Questions about the grid below. Indices start at 1.
1) Report the entry in row 3 and column 1.
2) Report the entry in row 3 and column 2.
3) Report the entry directly above 155.
4) Report the entry just left of 120.
5) Report the bottom-left entry.
6) Report the entry directly above 105.
7) Report the entry just left of the largest entry.
8) Report the entry in the top-right corner.
[[126 120 125 114 118 139 130 132 127 130]
 [132 138 126 121 107 136 131 129 127 125]
 [131 142 129 132 112 130 129 126 129 124]
 [132 136 129 135 135 119 128 126 126 122]
 [136 141 126 132 131 118 131 127 125 121]
 [137 155 131 138 105 124 128 124 130 118]
 [128 128 129 133 137 123 127 127 128 127]]
1) 131
2) 142
3) 141
4) 126
5) 128
6) 131
7) 137
8) 130
